Here is a tiny trained network, its code and every weight. The questions are about switching its units off for an input and a class, where a switched-off unit gives its printed mean instead of its output.

import numpy as np


def w(rows, s, z=0):
    codes = np.array(rows[::2]) - 128.0
    scale = np.full(codes.shape[1], s)
    scale[-1] = z or s
    return codes * scale


def norm(h):
    return h / np.sqrt((h * h).mean(-1, keepdims=True) + 1e-5)


def f(y):
    return np.maximum(y, 0)


def log_softmax(a):
    a = a - a.max(-1, keepdims=True)
    return a - np.log(np.exp(a).sum(-1, keepdims=True))


def net(x, mask):
    res = np.array(x, float).reshape(1, 6) / 4 @ E
    u = 0
    for l in range(3):
        y = f(norm(res) @ A[l][:, :-1].T + A[l][:, -1])
        res = res + np.where(mask[u : u + 5], y, B[l][:, -1]) @ B[l][:, :-1]
        u += 5
    return log_softmax(norm(res)[-1] @ U[:, :-1].T + U[:, -1])


A, B = {}, {}
E = w([
[211,93,127,90,131,226,145,40],'x0',
[185,174,180,133,132,120,57,20],'x1',
[82,180,207,75,174,203,134,191],'x2',
[128,172,118,199,180,93,234,101],'x3',
[254,108,175,73,165,90,153,188],'x4',
[75,79,152,114,91,119,126,58],'x5',
],0.0057)
A[0] = w([
[152,207,232,109,181,244,49,145,124],'L0N1',
[231,139,217,212,166,53,176,91,229],'L0N2',
[38,122,36,77,3,22,66,173,3],'L0N3',
[220,162,121,197,195,52,172,140,68],'L0N4',
[82,142,109,253,12,153,142,133,180],'L0N5',
],0.005,0.0012)
B[0] = w([
[214,191,163,153,2,142,126,216,254],'L0N1',
[204,145,124,154,91,141,52,143,239],'L0N2',
[142,170,160,172,133,246,6,234,217],'L0N3',
[254,76,76,202,242,98,195,151,209],'L0N4',
[149,241,173,73,4,156,154,101,211],'L0N5',
],0.007,0.0044)
A[1] = w([
[106,191,96,158,177,44,139,156,60],'L1N1',
[92,53,80,102,166,146,181,197,59],'L1N2',
[210,152,29,87,98,160,171,2,211],'L1N3',
[28,124,72,247,95,140,103,116,90],'L1N4',
[127,91,155,129,183,116,155,125,4],'L1N5',
],0.0084,0.0021)
B[1] = w([
[150,102,60,100,130,185,142,38,172],'L1N1',
[95,102,143,125,183,132,155,129,165],'L1N2',
[105,151,95,91,133,152,152,113,254],'L1N3',
[99,220,177,93,54,90,111,151,198],'L1N4',
[129,121,127,145,141,162,8,148,133],'L1N5',
],0.012,0.006)
A[2] = w([
[146,86,93,5,78,181,64,2,73],'L2N1',
[145,61,179,140,203,173,215,243,101],'L2N2',
[97,75,68,138,61,13,2,135,123],'L2N3',
[89,82,252,97,80,87,144,75,137],'L2N4',
[166,76,61,172,114,104,175,92,2],'L2N5',
],0.0073,0.0018)
B[2] = w([
[127,96,96,118,148,91,221,83,255],'L2N1',
[20,70,64,116,184,175,43,148,240],'L2N2',
[92,97,45,127,164,182,98,210,179],'L2N3',
[184,72,248,127,143,90,139,85,172],'L2N4',
[178,209,188,172,143,134,66,137,178],'L2N5',
],0.011,0.0046)
U = w([
[84,56,94,155,216,177,89,180,150],'0',
[138,100,238,146,91,97,147,75,90],'1',
[50,140,87,90,108,143,224,53,146],'2',
[84,103,170,204,160,38,131,109,2],'3',
[252,159,90,157,160,153,149,86,147],'4',
[101,192,159,129,25,167,69,201,166],'5',
],0.014,0.0067)

Each question gives the input, the list of numbers given to net, and the class t.
The units are the neurons (one row each of A and B). Each row of codes is followed by its name. A weight is (code - 128) times the scale printed after its matrix; where a second scale follows, it is the last column's (A, B and U).
mask holds one flag per neuron, layer by layer. A switched-off neuron (its flag False) gives its mean, the last column of its row in B, instead of its output. The means were averaged over made-up inputs and are rounded, as every weight is.
A unit's drop is (log p(t) with every unit on - log p(t) with that unit switched off) / (log p(t) with every unit on - log p(t) with every unit switched off).
The circuit of an input: a set's keep is (log p(t) with only the set's units on - log p(t) with every unit switched off) / (log p(t) with every unit on - log p(t) with every unit switched off). Starting from the 12 units with the biggest drops (on a tie, the unit counted first), units are removed one at a time, each time the one whose removal leaves the highest keep (on an exact tie, the one counted first), for as long as the keep stays at least 0.8.
units of the circuit, in order: the units of the circuit, biggest drop first
most important unit: the unit with the biggest drop
top k neurons: the k neurons with the biggest drops, biggest first
top k neurons in layer l: the k neurons of layer l with the biggest drops, biggest first
drop when u is switched off: that unit's drop, to one decimal
input [-5,3,-6,-7,7,8], class 0: units of the circuit, in order => L2N3
input [-8,5,0,6,-5,-6], class 4: top 2 neurons => L1N1, L0N4
input [7,-2,8,1,7,2], class 0: top 3 neurons => L2N2, L1N4, L0N5
input [-8,8,8,3,-2,3], class 1: top 3 neurons => L2N4, L0N3, L1N3
input [-2,8,1,4,-2,5], class 1: top 3 neurons in layer 2 => L2N4, L2N2, L2N3
input [5,4,2,-8,1,5], class 1: top 2 neurons => L2N4, L0N1
input [-2,7,-8,1,-4,1], class 2: top 3 neurons => L1N3, L2N1, L0N1
input [-8,-3,-8,1,7,-5], class 0: top 3 neurons => L2N2, L0N5, L0N3
input [1,8,6,-7,-8,5], class 1: top 2 neurons in layer 2 => L2N4, L2N1
input [-6,-2,0,7,3,-1], class 4: top 4 neurons => L1N1, L0N2, L2N5, L0N3
input [-8,4,-5,6,-4,4], class 5: top 2 neurons => L0N3, L1N4
input [6,5,8,4,2,-3], class 5: top 4 neurons => L0N1, L2N1, L1N1, L2N4
input [3,3,7,-7,-5,8], class 1: top 2 neurons in layer 1 => L1N3, L1N1
input [8,-4,-3,3,-3,-2], class 2: units of the circuit, in order => L1N3
input [-3,5,-7,4,-7,3], class 5: top 2 neurons => L1N4, L0N3
input [5,1,7,5,1,-3], class 5: top 2 neurons => L0N1, L2N1
input [-1,1,-1,-3,1,4], class 0: top 2 neurons => L2N3, L0N1
input [-7,-6,-4,4,0,4], class 5: top 2 neurons => L0N3, L1N4
input [6,-7,-5,8,4,5], class 0: top 3 neurons in layer 0 => L0N5, L0N4, L0N1
input [5,-5,6,5,-2,2], class 0: most important unit => L2N2
input [-6,-7,-4,6,8,-3], class 0: top 2 neurons => L2N2, L1N2
input [-8,2,3,5,3,-3], class 4: drop when L0N3 is switched off => 0.1
input [8,6,-4,2,2,5], class 2: drop when L0N4 is switched off => 0.1
input [2,-2,7,8,4,-2], class 0: drop when L2N2 is switched off => 1.1
input [-3,-7,-4,8,-8,-3], class 5: drop when L0N3 is switched off => 0.2
